[187 189 101   9 204  58  98]
The minimum is 9
Give the entry just right of 204.
A: 58
The entry just right of the centre entry is 204

Questions about the row below.
1) What is the 3rd entry?
2) What is the entry just right of -73?
3) What is the second smallest entry?
4) What is the entry just left of -63?
5) What is the second entry from the left?
[-55  63  69 -73  63  69 -64  60  65 -63 -59 -53  61 -58]
1) 69
2) 63
3) -64
4) 65
5) 63

Read these off the row that follows.
1) What is the first entry?
2) What is the 3rd entry?
3) What is the 3rd entry from the right?
4) What is the 1st entry from the right?
5) What is the second entry from the left?
6) What is the second largest entry?
[34, 29, 5, 23, 9, 10, 22, 14, 68, 7, 43, -13]
1) 34
2) 5
3) 7
4) -13
5) 29
6) 43

data = ((4159, 3643, 4536, 2833, 6569, 4315, 2869, 6617, 3702), (8567, 3937, 8548, 6872, 3106, 2904, 7473, 3489, 5253), (3227, 5744, 2721, 5345, 5430, 5774, 5881, 4799, 5106), (4353, 6903, 5128, 7398, 3620, 6508, 7615, 3344, 6466), (3913, 8587, 4268, 6479, 3380, 8904, 5010, 3363, 7399), (6225, 2437, 6313, 2267, 6400, 2891, 1745, 7040, 2856), (4704, 4792, 4657, 4214, 5480, 5078, 3916, 5537, 4404), (5931, 5230, 5514, 6045, 4037, 4858, 6044, 4128, 5614), (5103, 3467, 4864, 2503, 6277, 4073, 1988, 6703, 3676), (3238, 5900, 3788, 5671, 5279, 5804, 6209, 4565, 5499), (2712, 5329, 2701, 4088, 6142, 5743, 4256, 5756, 4688), (4021, 8307, 4549, 7169, 3340, 8112, 6305, 3068, 7569), (6441, 2108, 5705, 2659, 6263, 2333, 2638, 6802, 3030), (9022, 4081, 9090, 6699, 2951, 3149, 6718, 3682, 5476))
Report the entry just right of 7615.
A: 3344
The entry just left of 9090 -> 4081
Report the maximum.
A: 9090
Report the entry just left of 3702.
A: 6617
The entry just right of 6044 -> 4128
The entry just right of 6718: 3682
Report the entry just left of 5329.
A: 2712
Report the entry just left of 6479.
A: 4268
Report the entry just left of the smallest entry.
A: 2891
The entry just right of 3344 -> 6466
Report the entry just right of 4704.
A: 4792
Report the entry just left of 3344.
A: 7615

x = [[25, 24, -3, 16, 23, -2, 27], [57, 55, -32, 49, 55, 27, 58], [36, 37, -20, 40, 37, 30, 35]]
The entry just right of the smallest entry -> 49
What is the entry just right of the centre entry? 55
What is the entry just right of -20? 40
What is the entry just left of the largest entry? 27
What is the entry just left of 16? -3

[524 896 414 517 358 494  94 797 474 589 868]
Find the entry just right of the smallest entry.
797
Find the entry just left of 494.
358

B =
[[  6.504   4.543   9.897   8.011   6.742   6.667   6.830   6.528   1.252]
 [  2.489 -25.805  -0.848  12.376   1.130   1.811  -0.442   2.102  28.797]
 [  6.843  13.976   9.125   7.447   7.388   7.111   5.242   6.957  -3.088]
 [  4.754  13.083   1.779   2.910   4.841   4.734   3.230   4.810   4.389]
 [  6.194   2.839   9.861   5.118   6.325   6.333   9.359   6.209   1.939]
 [  2.646  17.521   0.872 -28.232   2.407   2.676  26.585   2.830   0.073]
 [  4.048  -1.643   7.110 -12.710   3.620   4.031  22.048   4.046
    5.492]]
The entry just left of the centre entry -> 2.910
What is the entry just left of 2.839?
Answer: 6.194
What is the entry just right of 7.388?
Answer: 7.111
The entry just left of 13.976 -> 6.843
What is the entry just left of the smallest entry?
Answer: 0.872
What is the entry just left of 4.543?
Answer: 6.504
The entry at the centre -> 4.841
The median of all entries: 4.810
The entry just right of 4.841 -> 4.734
What is the entry just right of 2.102?
Answer: 28.797
What is the entry just right of 22.048?
Answer: 4.046
The entry just right of 4.031: 22.048
What is the entry just right of the smallest entry?
Answer: 2.407
The entry just left of 6.333: 6.325
What is the entry just right of 6.194?
Answer: 2.839
What is the entry just left of the largest entry?
Answer: 2.102
What is the entry just left of 9.125?
Answer: 13.976

[[-24 -38  28  23  27]
 [-21  22 -29  42 -13]
 [-21  16 -24  34 -13]
 [-49 -56  33  34  40]
 [-10 -26  23  15  18]
 [  1  -2   7   1   5]
 [-18  16 -24  31 -13]
 [-24  22 -29  50 -17]
 [-46 -56  33  34  40]]
Rows and columns are numbered from 0.
Give the entry at row 1, column 1.
22
The entry in the top-left corner is -24
The largest entry -> 50
The entry just right of the largest entry -> -17
The entry directly below the largest entry -> 34
Give the entry at row 1, column 2.
-29
The entry in row 1 and column 0 is -21
Give the entry at row 0, column 2.
28
Give the entry in the bottom-right corner.
40
Give the entry just right of the centre entry.
15
Give the entry just right of 7.
1
The entry just left of the largest entry -> -29
The top-right entry: 27
Give the entry directly below the centre entry.
7
The entry at row 2, column 0 is -21
Give the entry in the bottom-left corner.
-46
The entry just left of -2 -> 1
The entry in row 0 and column 1: -38
The entry directly above the largest entry -> 31

[[ 18  -6  31 -16 -18 -24   3 -22 -26  15  -6  56]
 [ 51 -21  18   6 -23  33 -34  -4  12 -36  -7  39]]
The entry just left of -4: -34
What is the 5th entry from the end, reading row by row?
Answer: -4
The top-right entry -> 56
What is the last entry, reading row by row?
Answer: 39
What is the smallest entry in the last row?
Answer: -36
The entry just left of the largest entry: -6
The third smallest entry -> -26
The entry just left of 33 is -23
What is the 5th entry, reading row by row?
Answer: -18
The largest entry in the last row: 51
